Below are the code and all the weights of a small trained network. Each question names an input and a class and asks about switching units off, where a switched-off unit gives its printed mean instead of its output.

import numpy as np


def w(rows, s, z=0):
    codes = np.array(rows[::2]) - 128.0
    scale = np.full(codes.shape[1], s)
    scale[-1] = z or s
    return codes * scale


def f(y):
    return np.maximum(y, 0)


def log_softmax(a):
    a = a - a.max(-1, keepdims=True)
    return a - np.log(np.exp(a).sum(-1, keepdims=True))


def net(x, mask):
    res = np.array(x, float).reshape(1, 8) / 4 @ E
    y = f(res @ A[0][:, :-1].T + A[0][:, -1])
    res = res + np.where(mask, y, B[0][:, -1]) @ B[0][:, :-1]
    return log_softmax(res[-1] @ U[:, :-1].T + U[:, -1])


A, B = {}, {}
E = w([
[129,176,153,87,126,190,125,186,108,148],'x0',
[177,115,156,66,120,138,119,72,60,128],'x1',
[129,91,91,149,136,118,153,111,81,106],'x2',
[159,160,76,143,185,191,186,163,48,119],'x3',
[138,94,190,83,163,197,193,104,118,104],'x4',
[132,224,188,220,207,179,137,97,149,1],'x5',
[52,142,169,160,115,231,66,128,133,98],'x6',
[188,119,175,136,69,124,182,199,226,119],'x7',
],0.0095)
A[0] = w([
[108,59,90,131,61,5,118,168,198,206,162],'N1',
[174,141,86,143,111,50,214,138,70,196,130],'N2',
[191,106,199,109,174,195,254,239,172,145,178],'N3',
[137,214,69,168,132,153,128,226,147,115,170],'N4',
[21,175,24,104,152,175,67,158,72,171,171],'N5',
[49,158,190,203,134,112,131,97,187,52,82],'N6',
[233,114,3,88,144,72,219,175,70,182,170],'N7',
[110,73,104,152,131,200,130,113,91,153,3],'N8',
[109,135,83,247,157,119,175,80,160,40,154],'N9',
[102,151,74,182,96,166,89,164,115,145,205],'N10',
[175,209,179,233,137,101,163,236,219,112,197],'N11',
[126,171,200,170,86,91,189,158,206,151,161],'N12',
[16,114,109,123,84,209,149,179,59,195,233],'N13',
[103,196,98,215,193,138,153,87,153,43,135],'N14',
[84,158,86,140,118,144,65,140,86,149,59],'N15',
[108,51,81,92,69,28,111,154,177,212,177],'N16',
],0.0076,0.0034)
B[0] = w([
[25,57,164,169,51,119,134,207,64,214,250],'N1',
[115,38,22,80,104,106,95,155,88,77,205],'N2',
[220,73,191,72,40,238,124,49,56,155,208],'N3',
[28,165,150,209,70,172,89,176,189,134,188],'N4',
[93,181,48,68,200,141,99,107,243,192,212],'N5',
[194,51,113,102,154,81,165,161,76,68,190],'N6',
[164,47,42,37,168,7,179,73,41,96,250],'N7',
[202,153,191,109,131,167,44,129,200,72,152],'N8',
[177,188,94,208,231,59,208,68,52,115,207],'N9',
[80,182,79,113,141,159,103,142,94,117,176],'N10',
[138,72,195,138,61,220,2,192,145,60,222],'N11',
[118,9,130,71,85,154,21,196,132,86,191],'N12',
[197,177,72,55,169,208,74,108,148,60,208],'N13',
[134,148,118,194,109,110,238,90,30,141,217],'N14',
[134,147,124,99,141,124,111,69,148,200,164],'N15',
[73,87,134,180,39,125,186,165,74,198,251],'N16',
],0.0074,0.014)
U = w([
[103,190,76,251,178,107,100,138,109,16,205],'0',
[159,105,210,203,124,104,129,180,164,45,2],'1',
[227,102,161,32,119,189,35,139,198,57,175],'2',
[177,122,78,111,155,34,254,103,8,143,121],'3',
[117,250,78,92,194,136,72,61,224,208,80],'4',
[96,136,204,217,45,192,125,150,92,216,174],'5',
[55,111,92,83,76,47,65,191,208,226,156],'6',
],0.0072,0.0047)

Each question gives the input, the list of numbers given to net, and the class t.
The units are the neurons (one row each of A and B). Each row of codes is followed by its name. A weight is (code - 128) times the scale printed after its matrix; where a second scale follows, it is the last column's (A, B and U).
mask holds one flag per neuron, in row order. A switched-off neuron (its flag False) gives its mean, the last column of its row in B, instead of its output. The means were averaged over made-up inputs and are rounded, as every weight is.
A unit's drop is (log p(t) with every unit on - log p(t) with that unit switched off) / (log p(t) with every unit on - log p(t) with every unit switched off).
The circuit of an input: a set's keep is (log p(t) with only the set's units on - log p(t) with every unit switched off) / (log p(t) with every unit on - log p(t) with every unit switched off). Starting from the 12 units with the biggest drops (on a tie, the unit counted first), units are removed one at a time, each time the one whose removal leaves the highest keep (on an exact tie, the one counted first), for as long as the keep stays at least 0.8.
units of the circuit, in order: the units of the circuit, biggest drop first
most important unit: the unit with the biggest drop
top k neurons: the k neurons with the biggest drops, biggest first
drop of u: that unit's drop, to one decimal
input [-6,-5,-2,2,2,4,-4,4], class 1: most important unit -> N11
input [-8,-8,-5,6,4,0,-1,2], class 1: units of the circuit, in order -> [N11; N16; N13]
input [-5,-7,4,-8,-8,1,-6,-2], class 5: units of the circuit, in order -> [N1; N16]
input [-2,-5,0,1,4,7,-3,1], class 1: units of the circuit, in order -> [N11; N13]
input [-2,-1,0,5,4,-1,5,2], class 2: units of the circuit, in order -> [N1; N16]
input [8,-8,-6,-4,-4,8,3,2], class 1: units of the circuit, in order -> [N14; N6; N11]
input [-8,-8,0,-8,-3,-4,4,6], class 5: units of the circuit, in order -> [N16; N1]
input [6,2,-1,-8,1,2,-2,-5], class 4: top 2 neurons -> [N1; N11]
input [8,-7,-5,4,-7,5,-2,1], class 5: top 2 neurons -> [N4; N14]
input [4,-7,-4,2,4,5,-3,-5], class 0: top 4 neurons -> [N1; N16; N7; N9]
input [-3,-4,-2,4,1,8,8,6], class 1: top 3 neurons -> [N11; N6; N3]
input [-4,-3,-8,-2,-7,-4,0,6], class 5: top 3 neurons -> [N16; N1; N5]
input [6,-1,5,-3,-5,6,-1,6], class 1: top 2 neurons -> [N13; N4]
input [4,0,6,7,4,-4,7,-6], class 4: units of the circuit, in order -> [N5]
input [1,6,3,6,6,3,5,6], class 2: top 3 neurons -> [N1; N16; N3]
input [-2,-6,3,1,5,7,-5,2], class 1: top 4 neurons -> [N11; N7; N3; N12]
input [1,-2,8,-2,-4,-1,2,6], class 5: top 2 neurons -> [N5; N7]
input [1,-3,0,8,6,8,4,6], class 5: top 3 neurons -> [N3; N14; N11]
input [5,2,0,-5,1,7,-7,8], class 2: drop of N2 -> 0.0
input [7,-2,-2,-2,7,-8,6,8], class 2: units of the circuit, in order -> [N13]
input [1,2,-3,6,4,-2,8,-5], class 4: drop of N5 -> 0.2
input [-7,-5,1,-6,7,-6,-1,3], class 5: drop of N16 -> 0.6
